In the rows, zero is written as 128.
Each row is followed by its group and then its class within the group.
[136 118 141 145 150 126 126 114 131 103 126 136 140  80 126 149 125 252
 146 120 109 142 152 128 125 117 145 128 120 137 230 119 122 148 125 110
 124 116 131 129 142 123 119 131  92 130 141 142] => [54]:<111>
[138 125 125 131 140 127 130 131 149 119 131 111 139  80 120 135 132 143
 127 123 108 141 139 125 143 136 162 153 201 123 164 132 129 139 142 112
 114 124 113 172 131 118 130 132  80 130 141 128] => [50]:<108>
[144 114 131 133 142 104 132 129 147 104 119 129 134  31 123 139 121 191
 128 123 104 144 131 124 120 109 147 126 129 146 211 126 123 142 116 111
 116 113 145 151 139 113 131 131  71  97 139 136] => [54]:<107>
[128 135 106 130 100 115 110 136 152 130 120 103 127 155 126 130 116 108
 124 128 122 139 118 159 133 138 138 126 130 111 105 124 136 130 110 125
 131 117 148 176 114 130 118 131 117 120 127 112] => [45]:<102>
[132 122 106 118 127 106 117 143 153 113 126 108 133  29 127 130 135 128
 130 122 119 148 118 119 130 135 169 138 180 124 179 137 123 143 126 104
 120 111 137 188 126 116 121 128  79  88 152 122] => [53]:<86>
[141 126 141 136 153 120 132 125 146  99 127 125 142  30 124 153 132 246
 137 131 100 148 138 119 124 113 152 144 154 134 252 122 119 145 133 106
 100 106 141 160 139 114 134 131  75 114 154 133] => [54]:<111>
[139 133 127 135 139 140 127 125 147 117 147 100 151  59 125 134 135 200
 134 124 105 143 150 121 130 143 149 148 232 119 219 133 121 142 151 109
 109 115 106 190 131 129 127 133  65 119 145 133] => [50]:<80>
[134 121 109 127 147 111 120 130 133 118 144 117 150  22 121 123 126 205
 119 116 115 140 145 129 131 131 172 143 220 139 221 140 119 144 134  98
 120 110 113 179 125 127 120 133  93 103 155 125] => [50]:<97>
[127 137  90 115 107  93 111 154 147 123 126 108 129  99 135 120 114 112
 113 113 122 130 103 166 130 139 158 126 145 126 121 130 137 136 102 111
 125 116 156 200 105 142 107 134 111  92 142 106] => [45]:<95>
[133 119 134 136 146 112 123 120 135  95 128 120 144  30 128 149 124 250
 130 121 110 148 144 128 123 126 162 136 166 138 252 125 121 141 131  83
 103 107 132 177 134 109 124 134  79 106 157 132] => [54]:<111>
[129 126  93 113 128 101 115 145 136 120 135 115 130  42 131 109 135  67
 117 121 129 129 108 121 128 136 166 126 197 129 124 143 125 132 122 129
 134 125 135 183 109 110 117 136 110  82 151 118] => [53]:<101>
[140 121 107 125 137  90 107 133 161  87 125 100 148  13 134 151 120 252
 116 109  95 155 129 160 125 127 183 143 185 139 252 135 121 154 115  92
 105  91 157 229 117 115 109 131  54  78 167 121] => [53]:<86>
[144 124 128 124 135 128 127 124 153 107 130  99 152  52 129 137 131 174
 130 125 107 158 133 124 129 129 170 146 218 115 204 135 125 138 139 110
 111 105 119 199 137 121 122 128  69 117 153 125] => [50]:<108>
[139 125 120 126 144 120 128 124 135 108 135 117 148  48 118 132 124 203
 129 116 120 134 137 132 130 136 169 147 191 136 228 136 115 143 134 104
 118 113 125 180 131 124 122 128  97 107 158 117] => [50]:<80>
[132 110 129 136 144 110 132 127 131 120 123 145 129  46 126 138 118 183
 128 132 110 140 136 107 120 113 141 119 110 152 198 123 121 147 120 114
 120 121 138 135 146 117 135 131  96 101 144 123] => [54]:<106>
[132 119  85 119 114  84 108 150 127 116 136 126 126  77 134 116 109 115
 114 112 127 124 109 159 130 128 156 117 139 140 135 141 123 134  99 114
 132 120 151 185 106 124 107 142 128  72 144 117] => [53]:<112>
[129 110 123 119 122  99 128 135 159 112 120 123 132  11 127 138 124 133
 123 127 117 148 104 119 125 126 158 132 148 135 192 134 116 139 117 111
 124 102 151 177 128 103 112 129 158  76 160 132] => [53]:<86>
[133 121  95 111 106  95 121 155 165 126 123 105 118  84 124 129 122  15
 116 133 118 142  98 149 125 140 154 124 156 116  47 134 132 138  99 127
 129 117 143 193 114 136 113 131  77  92 132 110] => [45]:<102>
[132 114 105 125 104  94 113 141 168 115 124  99 131  76 133 125 117 124
 117 122 112 154 110 158 129 144 162 137 164 122 149 137 130 141 111 110
 114 117 158 207 123 116 112 130  69  87 151 109] => [53]:<101>
[144 136 114 128 149 127 126 130 139 106 143 108 143  61 119 131 123 188
 133 118 109 138 152 145 132 134 169 145 230 134 188 140 116 147 142 108
 115 125 106 178 130 142 126 136  80 124 144 123] => [50]:<80>
[132 112 144 131 144 105 122  98 140  91 119 132 136  36 122 151 127 244
 133 131 107 146 133 123 121 112 146 139 119 147 252 128 122 133 126 105
 109 101 156 161 142 100 122 129  79 113 155 135] => [54]:<111>
[124 134  97 119 106 108 125 147 135 128 131 115 121 151 130 107 120  78
 115 121 129 113 106 163 128 133 141 123 136 129  74 133 133 130 108 127
 131 130 141 166 106 142 112 137 127  92 128 108] => [45]:<84>
[127 127  98 119 126 106  85 137 134 110 134 121 137  47 129 119 122 143
 118 107 127 125 115 135 133 133 166 126 172 139 177 139 130 134 126 107
 128 118 139 184 109 126 112 134 118  87 155 119] => [53]:<112>
[131 109 115 122 143  98 122 142 128 105 122 135 132   4 121 127 119 153
 125 117 116 141 130 119 126 125 166 133 149 142 205 138 120 141 117 104
 123 117 150 157 128 108 126 131  96  79 160 130] => [53]:<86>
[130 118  98 116 106  90 121 151 141 128 128 126 110 110 126 123 114  26
 119 125 129 121 105 156 142 125 128 113 111 138  29 130 136 132  91 128
 134 129 149 143 123 143 119 131 106  98 118 115] => [45]:<102>
[124 119  98 124 119  91 111 140 136 113 138 108 139  69 134 132 118 178
 112 113 120 126 125 154 131 136 170 122 148 141 196 129 141 138 112 110
 120  95 151 193 109 119 108 132 111  78 145 116] => [53]:<112>
[123 127  95 131 105  95 110 146 142 113 132 109 134 136 137 126 106 156
 125 115 114 135 129 190 119 137 142 124 121 133 125 129 137 139  98 118
 125 116 145 173 104 127 105 138 112 107 126 108] => [45]:<84>
[121 105 123 122 147  95 125 122 150  92 113 118 150   4 120 148 127 221
 128 118 105 153 116 116 121 123 176 136 162 140 252 130 120 147 125  98
 108  94 153 194 130  95 120 132  65  77 173 136] => [54]:<106>
[134 115 108 129 130  99 107 134 140  85 133 114 135  13 116 132 118 193
 123 108 112 142 121 134 129 128 213 135 168 148 226 137 135 148 122 103
 118 110 142 191 122 113 109 135  87  81 159 125] => [53]:<86>
[128 126 104 125 108 101 105 144 164  88 122  85 136 118 135 141 110 181
 116 111 109 147 116 188 132 141 163 136 133 112 164 132 132 139 103 111
 101  97 183 219 110 124 103 132  89  96 134 107] => [45]:<84>
[133 134 107 125 117 105 114 145 137 124 135 111 126 141 131 133 108 128
 119 117 114 128 127 179 134 134 145 123 147 129  99 130 133 141  98 114
 120 120 136 168 118 158 114 131 104 122 120 116] => [45]:<84>
[140 133 122 124 137 133 119 126 137 105 134 107 150  65 120 130 126 201
 128 118 113 140 142 133 129 136 169 144 216 125 209 134 122 141 139 109
 119 122 115 182 126 134 126 129  91 117 166 123] => [50]:<80>
[132 115 109 122 132 107 120 137 143 107 123 121 129  20 126 132 122 150
 122 118 121 141 106 129 139 131 169 127 161 139 195 131 124 137 114 107
 124 109 146 183 114 115 117 136  94  76 156 126] => [53]:<86>

Each row is followed by its group and then its class within the group.
[129 137 102 107 118 127 124 139 136 140 143 122 126 172 124  37 123 139
 121 149 116 117 102 140 143 115 134 125 121 138 123 134 122 135 128 123
  82 158 134 128 137 122 137 115 119 103 134 131] => Zd:(34)
[123 133 119 114 108 116 125 123 118 130 140 151 130 116 139 143 124 152
 129 152 137 129 138 142 147  93 138 103 131 146  92 125 104 125 142 105
 108 160 140 155 134 137 184 111 109 111 134 112] => Zd:(30)
[106 117 137 161 133 128  87 129 113 115 119 121 147 135 119 123 100 149
  95 166 105 104 121 151 145 124 132  97 138 116 117 139  38 161 135 113
 124 137 165 117 145 142 144  81 171 119 152  95] => qd:(36)
[125 134 193 165 135 101  91 111 104 128 106 129 148 124 121 124 114 130
 121 163 102 130 146 130 155 122 146 117 134 113 132 131  73 138 145 116
 150 125 151 142 131 170 152  90 157 131 157 110] => qd:(36)
[125 130 141 159 144 122  78 148 138 124 131 152 167 106 135 110  88 170
 113 146 156  94 116 172 150 119 136  83 144 121 110 133   8 165 130 113
 112 180 178 114 159 124 145 104 148 132 148  79] => qd:(36)
[114 125 161 159 139 110  97 103  89 124 127 116 129 121 119 143 114 121
 135 166  98 141 154 118 149 117 148 122 118 109 138 135  93 133 154 127
 184  97 141 151 123 149 137 115 154 111 171 119] => qd:(19)
[125 127 129 133 121 115 138 113  97 118 134 150 127 116 124 142 129 125
 156 163 120 134 163 132 141 112 149 133 111 140  95 108 134 124 164 113
 162 120 113 158 125 135 172 133 125 128 155 126] => Zd:(30)
[120 127 152 172 152 111  94 110 100 116 112 134 153 122 167 117 114 120
 118 146 119 126 140 139 139 121 135 122 133 113 114 126  71 153 146 119
 171 125 152 128 132 172 156 108 157 138 152 115] => qd:(36)
[120 119 113 148 124 128 129 140 126 128 130 129 130 137 124 132 132 144
 128 144 108 102 117 137 133 140 127 130 121 111 128 125 113 147 125 125
 133 134 121 120 131 114 118 127 150 114 133 120] => nh:(35)
[111 122 157 156 133 125  99 108 111 116 101 112 130 111 131 121 138 110
 139 158 100 131 158 118 139 115 132 122 118 121 125 134 108 135 142 102
 163  84 137 126 120 160 136  91 155 151 155 117] => qd:(19)
[129 128 108 116  89 126 150 107  95 146 118 115  97 136 113 169 149 111
 133 164  80 135 126 105 142 128 126 154 118 138 119 126 187  93 162 132
 148 101  78 151  98 141 143 105 120 107 157 149] => Zd:(34)
[124 117  96 139  85 123 132 155 125 137 143 127 127 150  77 134 126 152
 123 128 116  90 106 147 121 132 125 135 118 116 107 122 113 143 122 142
 121 157 108 108 126 105 125 116 139 102 126 130] => nh:(35)
[119 112 142 147 126 121 100 113 112 128 118 115 136 138 117 142 120 129
 120 153 104 135 127 143 141 126 136 125 133 121 142 122 107 120 146 128
 150 118 134 134 128 162 139 104 142 114 152 123] => qd:(36)
[113 118 166 167 144  99  97  97  83 129 122 109 124 139 109 138 127 114
 117 153  96 143 131 130 135 117 120 144 123 106 156 123 105 131 152 142
 192  82 115 138 123 164 135 121 160 107 159 146] => qd:(36)
[126 124 143 146 144 124  85 123 118 141 127 116 143 130 112 127  94 152
 108 152 118 115 119 149 158 119 146 101 147 105 136 128  45 150 141 123
 144 143 154 134 139 149 140 111 151 122 145 110] => qd:(36)
[107 150 106  96 106 120 125 126 112 130 127 143 128 135 123 147 121 140
 127 153 114 123 120 139 157 115 140 129 136 133 111 125 124 133 148 125
 117 150 131 152 123 139 160 106 130 112 148 118] => Zd:(34)
[114 139 105 152 143 122 126 137 113 152 138 110 134 151 107 138 113 153
 113 129 114  95 106 133 130 156 111 144 126  87 115 122 101 149 126 149
 154 139 106 116 123 116 132 128 144 124 122 119] => nh:(35)
[113 132 140 150 134 122 104 130 116 124 128 137 141 122 131 129  90 145
 123 149 117 128 138 142 137 119 144 106 120 126 118 133  67 153 127 119
 144 136 154 131 140 132 154 101 152 131 154 107] => qd:(19)
[117 122  86 121 105 135 131 139 125 123 121 160 141 124 144 131 133 168
 143 153 113 100 145 157 143 121 131 140 124 135  67 130  95 146 142 113
 131 173 134 144 123 126 165 103 123 124 130  89] => Zd:(30)
[120 115 111 123 101 148 132 153 134 127 120 112 132 136 132 135 139 149
 133 134  96  96  88 139 137 130 131 127 123 141 139 151 120 142 114 134
  69 169 139  98 131 130 124  74 143 117 125 121] => nh:(27)
[125 125 100 113 127 122 117 147 156 134 158 168 162 112 147 121  91 176
 130 154 172 109 125 185 140  94 148  86 164 138  80 121  53 151 128  99
  85 196 162 124 152 109 174 132 115 100 117  80] => Zd:(30)
